Below are the code and all the weights of a small trained network. Each question names an input and a target symbol and asks about switching units off, where a switched-off unit gives its printed mean instead of its output.

import numpy as np


def w(rows, s, z=0):
    codes = np.array(rows[::2]) - 128.0
    scale = np.full(codes.shape[1], s)
    scale[-1] = z or s
    return codes * scale


def norm(h):
    return h / np.sqrt((h * h).mean(-1, keepdims=True) + 1e-5)


def softmax(a):
    e = np.exp(a - a.max(-1, keepdims=True))
    return e / e.sum(-1, keepdims=True)


def log_softmax(a):
    a = a - a.max(-1, keepdims=True)
    return a - np.log(np.exp(a).sum(-1, keepdims=True))


def net(x, mask):
    ids = ['αβζθλμξστφψω'.index(c) for c in x.split()]
    T = len(ids)
    res = E[ids] + P[:T]
    u = 0
    for l in range(2):
        r = norm(res)
        for j in range(3):
            rows = slice(2 * j, 2 * j + 2)
            q, k, v = (r @ M[l][rows].T for M in (Q, K, V))
            z = softmax(np.where(np.tri(T) > 0, q @ k.T / 2**0.5, -1e9)) @ v
            o = O[l][rows]
            res = res + np.where(mask[u + j], z, o[:, -1]) @ o[:, :-1]
        u += 3
    return log_softmax(norm(res)[-1] @ U[:, :-1].T + U[:, -1])


Q, K, V, O = {}, {}, {}, {}
E = w([
[128,120,105,47],'α',
[110,150,169,168],'β',
[114,145,181,213],'ζ',
[114,140,129,54],'θ',
[105,147,98,174],'λ',
[40,148,141,136],'μ',
[93,143,161,132],'ξ',
[222,118,106,249],'σ',
[192,102,51,120],'τ',
[193,103,9,33],'φ',
[165,48,133,146],'ψ',
[206,207,173,117],'ω',
],0.013)
P = w([
[117,118,104,112],'0',
[120,59,255,102],'1',
[99,57,218,93],'2',
[140,67,202,111],'3',
[109,57,157,144],'4',
[114,67,133,142],'5',
[88,83,131,148],'6',
[79,97,121,154],'7',
[63,85,96,175],'8',
[45,91,69,175],'9',
[67,90,76,151],'10',
[42,78,69,150],'11',
],0.0066)
Q[0] = w([
[192,218,205,133],'L0H1',
[86,232,210,163],'L0H1',
[44,81,141,99],'L0H2',
[60,205,46,171],'L0H2',
[47,114,121,187],'L0H3',
[141,1,108,159],'L0H3',
],0.0083)
K[0] = w([
[148,145,198,123],'L0H1',
[151,190,111,107],'L0H1',
[129,179,161,164],'L0H2',
[93,94,207,95],'L0H2',
[115,107,51,135],'L0H3',
[119,6,100,127],'L0H3',
],0.013)
V[0] = w([
[122,221,126,117],'L0H1',
[192,226,102,101],'L0H1',
[112,200,94,170],'L0H2',
[128,246,235,83],'L0H2',
[185,134,181,195],'L0H3',
[89,176,131,145],'L0H3',
],0.012)
O[0] = w([
[248,101,113,155,12],'L0H1',
[221,42,38,111,2],'L0H1',
[141,204,45,196,72],'L0H2',
[206,130,170,124,27],'L0H2',
[104,9,122,212,163],'L0H3',
[254,222,163,142,51],'L0H3',
],0.0071,0.0088)
Q[1] = w([
[91,184,97,124],'L1H1',
[64,129,110,153],'L1H1',
[125,131,155,139],'L1H2',
[111,93,2,142],'L1H2',
[149,85,93,133],'L1H3',
[36,130,138,140],'L1H3',
],0.02)
K[1] = w([
[151,210,85,125],'L1H1',
[184,211,49,206],'L1H1',
[68,58,117,137],'L1H2',
[123,229,97,102],'L1H2',
[74,111,129,69],'L1H3',
[181,169,11,139],'L1H3',
],0.012)
V[1] = w([
[108,252,86,125],'L1H1',
[144,162,229,43],'L1H1',
[129,57,211,62],'L1H2',
[153,166,155,79],'L1H2',
[193,90,138,139],'L1H3',
[121,126,46,13],'L1H3',
],0.014)
O[1] = w([
[102,205,200,130,105],'L1H1',
[72,168,56,255,54],'L1H1',
[70,59,48,155,254],'L1H2',
[141,191,35,240,21],'L1H2',
[199,51,62,205,51],'L1H3',
[137,179,56,30,135],'L1H3',
],0.0099,0.0052)
U = w([
[130,159,30,126,23],'α',
[171,87,144,228,66],'β',
[157,84,159,164,13],'ζ',
[138,167,2,168,86],'θ',
[201,216,244,92,105],'λ',
[124,211,134,202,92],'μ',
[133,175,103,235,123],'ξ',
[188,27,183,86,100],'σ',
[148,118,94,71,33],'τ',
[185,168,23,56,230],'φ',
[4,58,133,101,181],'ψ',
[238,48,40,158,254],'ω',
],0.0086,0.0052)

Each question gives the input, a string of symbols that net reads in full, and the target symbol t.
The units are the heads (2 rows each of Q, K, V and O). Each row of codes is followed by its name. A weight is (code - 128) times the scale printed after its matrix; where a second scale follows, it is the last column's (O and U).
mask holds one flag per head, layer by layer. A switched-off head (its flag False) gives its mean, the last column of its rows in O, instead of its output. The means were averaged over made-up inputs and are rounded, as every weight is.
A unit's drop is (log p(t) with every unit on - log p(t) with that unit switched off) / (log p(t) with every unit on - log p(t) with every unit switched off).
The circuit of an input: a set's keep is (log p(t) with only the set's units on - log p(t) with every unit switched off) / (log p(t) with every unit on - log p(t) with every unit switched off). Starting from all 6 units, units are removed one at a time, each time the one whose removal leaves the highest keep (on an exact tie, the one counted first), for as long as the keep stays at least 0.8.
circuit, biggest first: the units of the circuit, biggest drop first
most important unit: the unit with the biggest drop
heads that matter: for each layer, one digit per head in row order, 1 if its drop is at least 0.15 and else 0, layers parted by /
drop when u is switched off: that unit's drop, to one decimal
input λ ψ ψ β ξ θ, target λ: heads that matter	010 / 100
input φ μ ω φ λ θ ψ ξ, target φ: circuit, biggest first	[L1H3; L0H1]
input λ φ ζ, target λ: most important unit	L0H2
input λ λ ξ ξ φ ξ ψ ψ ξ λ θ, target λ: circuit, biggest first	[L1H1; L0H2; L0H3]
input φ σ σ λ ψ ξ μ, target φ: circuit, biggest first	[L1H3; L0H1]
input ω λ σ σ φ ψ α α, target ω: circuit, biggest first	[L0H1; L1H3; L1H1]
input ψ ω β, target ω: heads that matter	100 / 100
input σ φ ψ λ λ ψ α σ ζ, target σ: circuit, biggest first	[L1H1; L0H1]
input λ ξ σ α, target λ: circuit, biggest first	[L0H2; L1H2; L0H3; L0H1]
input ω ψ φ ψ ζ λ, target ω: circuit, biggest first	[L1H3; L0H1]
input λ τ λ λ ψ σ ζ, target λ: circuit, biggest first	[L1H1; L0H2; L1H2]
input ψ μ ω σ, target ω: circuit, biggest first	[L0H1; L1H3]
input α ψ θ λ ω λ, target ω: heads that matter	110 / 001
input λ ξ ψ σ, target λ: most important unit	L0H2
input λ α λ σ, target λ: circuit, biggest first	[L0H2; L0H3; L1H2]
input λ φ ξ θ ψ ψ μ λ λ ψ β, target λ: heads that matter	011 / 100
input σ ξ ψ ψ θ σ ψ φ ψ ξ λ, target σ: circuit, biggest first	[L1H1; L0H2; L0H1]
input λ ψ ψ ψ, target λ: heads that matter	010 / 110
input ψ α α μ ξ ψ ω ξ, target ω: heads that matter	100 / 001
input λ φ ψ ψ τ, target λ: most important unit	L1H2
input μ ζ φ, target φ: drop when L1H1 is switched off	-0.3
input φ φ μ, target φ: drop when L0H1 is switched off	0.3
input σ ψ λ ψ μ α ψ ψ ξ φ μ σ, target σ: drop when L1H1 is switched off	0.7
input λ φ λ σ λ β ψ ζ φ β, target λ: drop when L1H2 is switched off	0.1
